Below is a small trained network, with its code and all its weights. Each question gives an input and a class and asks what happens when units are switched off, that is, made to give their printed mean instead of their output.

import numpy as np


def w(rows, s, z=0):
    codes = np.array(rows[::2]) - 128.0
    scale = np.full(codes.shape[1], s)
    scale[-1] = z or s
    return codes * scale


def norm(h):
    return h / np.sqrt((h * h).mean(-1, keepdims=True) + 1e-5)


def f(y):
    return np.maximum(y, 0)


def log_softmax(a):
    a = a - a.max(-1, keepdims=True)
    return a - np.log(np.exp(a).sum(-1, keepdims=True))


def net(x, mask):
    res = np.array(x, float).reshape(1, 3) / 4 @ E
    u = 0
    for l in range(2):
        y = f(norm(res) @ A[l][:, :-1].T + A[l][:, -1])
        res = res + np.where(mask[u : u + 9], y, B[l][:, -1]) @ B[l][:, :-1]
        u += 9
    return log_softmax(norm(res)[-1] @ U[:, :-1].T + U[:, -1])


A, B = {}, {}
E = w([
[170,111,143,82,106,122,1,86,108,129],'x0',
[71,132,122,206,16,166,84,132,108,138],'x1',
[143,224,189,152,93,146,123,104,241,104],'x2',
],0.0041)
A[0] = w([
[135,164,146,166,137,138,253,171,170,129,40],'L0N0',
[49,153,69,156,96,172,209,182,140,110,41],'L0N1',
[169,26,62,56,236,75,158,191,60,126,198],'L0N2',
[190,170,149,71,208,98,168,64,178,96,124],'L0N3',
[170,124,137,66,167,98,116,115,121,109,38],'L0N4',
[166,66,115,128,154,84,97,148,64,140,3],'L0N5',
[71,56,46,152,98,145,121,132,17,172,123],'L0N6',
[119,143,138,194,44,162,104,139,129,120,9],'L0N7',
[69,81,65,142,148,131,234,207,123,138,79],'L0N8',
],0.0045,0.0019)
B[0] = w([
[118,111,3,146,176,202,161,136,113,100,191],'L0N0',
[149,121,226,161,127,72,143,122,109,139,188],'L0N1',
[64,239,123,134,99,176,145,24,170,162,254],'L0N2',
[172,52,103,164,146,115,131,206,101,72,211],'L0N3',
[156,157,167,125,82,132,108,94,140,134,166],'L0N4',
[118,122,64,95,102,183,103,110,144,100,167],'L0N5',
[213,89,147,147,143,78,109,236,114,94,211],'L0N6',
[105,166,80,97,153,134,157,51,103,159,175],'L0N7',
[149,136,250,200,129,34,149,116,135,122,202],'L0N8',
],0.0051,0.0067)
A[1] = w([
[193,34,232,45,170,93,41,127,173,127,38],'L1N0',
[128,32,68,56,82,182,35,212,95,160,5],'L1N1',
[5,183,151,162,128,173,239,77,141,201,3],'L1N2',
[36,134,182,189,64,168,119,75,179,99,94],'L1N3',
[138,169,92,108,117,163,30,127,108,140,152],'L1N4',
[34,166,78,5,94,198,80,24,154,182,23],'L1N5',
[56,118,169,164,208,81,255,235,160,117,59],'L1N6',
[196,178,177,73,169,136,131,130,202,106,121],'L1N7',
[8,151,41,142,126,151,185,168,114,118,119],'L1N8',
],0.0046,0.0032)
B[1] = w([
[104,143,177,219,112,77,187,150,67,138,182],'L1N0',
[23,192,55,103,181,57,176,141,203,72,167],'L1N1',
[60,182,119,148,202,3,151,100,114,41,233],'L1N2',
[153,133,110,60,185,129,142,78,106,149,205],'L1N3',
[106,99,115,85,129,162,129,146,144,120,217],'L1N4',
[197,85,177,97,84,206,90,111,133,196,229],'L1N5',
[151,100,84,32,68,221,26,128,146,168,254],'L1N6',
[94,76,145,168,87,114,124,173,74,178,209],'L1N7',
[166,121,191,151,150,86,149,128,124,143,178],'L1N8',
],0.0062,0.0045)
U = w([
[96,204,144,147,196,63,192,45,131,99,166],'0',
[163,78,203,208,87,77,125,205,77,141,203],'1',
[150,125,147,46,93,228,67,54,126,183,164],'2',
[26,117,35,83,110,81,78,193,130,59,3],'3',
[191,77,72,139,164,251,172,202,182,95,49],'4',
],0.012,0.0018)

Each question gives the input, the list of numbers given to net, and the class t.
The units are the neurons (one row each of A and B). Each row of codes is followed by its name. A weight is (code - 128) times the scale printed after its matrix; where a second scale follows, it is the last column's (A, B and U).
mask holds one flag per neuron, layer by layer. A switched-off neuron (its flag False) gives its mean, the last column of its row in B, instead of its output. The means were averaged over made-up inputs and are rounded, as every weight is.
A unit's drop is (log p(t) with every unit on - log p(t) with that unit switched off) / (log p(t) with every unit on - log p(t) with every unit switched off).
The circuit of an input: a set's keep is (log p(t) with only the set's units on - log p(t) with every unit switched off) / (log p(t) with every unit on - log p(t) with every unit switched off). Starting from the 12 units with the biggest drops (on a tie, the unit counted first), units are removed one at a time, each time the one whose removal leaves the highest keep (on an exact tie, the one counted first), for as long as the keep stays at least 0.8.
units of the circuit, in order: the units of the circuit, biggest drop first
most important unit: the unit with the biggest drop
k most important neurons: the k neurons with the biggest drops, biggest first
k most important neurons of layer l: the k neurons of layer l with the biggest drops, biggest first
input [3,4,-1], class 3: 2 most important neurons -> [L0N2; L0N8]
input [4,-8,1], class 1: most important unit -> L0N3
input [7,-8,2], class 1: 2 most important neurons -> [L0N3; L1N0]
input [8,-1,5], class 1: units of the circuit, in order -> [L0N2; L1N0]
input [2,8,0], class 3: units of the circuit, in order -> [L0N2; L0N8; L1N1]
input [1,-2,-5], class 2: 3 most important neurons -> [L0N2; L1N5; L0N5]
input [0,0,2], class 4: units of the circuit, in order -> [L0N2; L0N8]
input [2,2,-2], class 3: units of the circuit, in order -> [L0N8; L1N1]
input [-3,0,-8], class 0: 2 most important neurons of layer 0 -> [L0N2; L0N3]
input [-5,0,3], class 4: 3 most important neurons -> [L0N2; L0N0; L1N6]
input [1,0,4], class 1: 3 most important neurons of layer 0 -> [L0N2; L0N0; L0N5]
input [6,7,0], class 3: 3 most important neurons of layer 0 -> [L0N2; L0N6; L0N8]
input [0,7,1], class 0: 4 most important neurons -> [L0N7; L1N6; L0N3; L1N5]
input [1,0,8], class 1: units of the circuit, in order -> [L0N2]
input [1,-6,-5], class 2: 4 most important neurons of layer 0 -> [L0N2; L0N5; L0N1; L0N4]
input [0,0,8], class 4: 3 most important neurons of layer 1 -> [L1N2; L1N6; L1N0]
input [-5,-1,7], class 4: 2 most important neurons -> [L0N2; L0N0]
input [0,0,-8], class 0: 4 most important neurons -> [L0N8; L0N2; L0N3; L1N6]
input [1,-1,-8], class 2: 4 most important neurons -> [L0N2; L0N5; L0N3; L0N1]
input [-4,-8,3], class 4: units of the circuit, in order -> [L0N3]
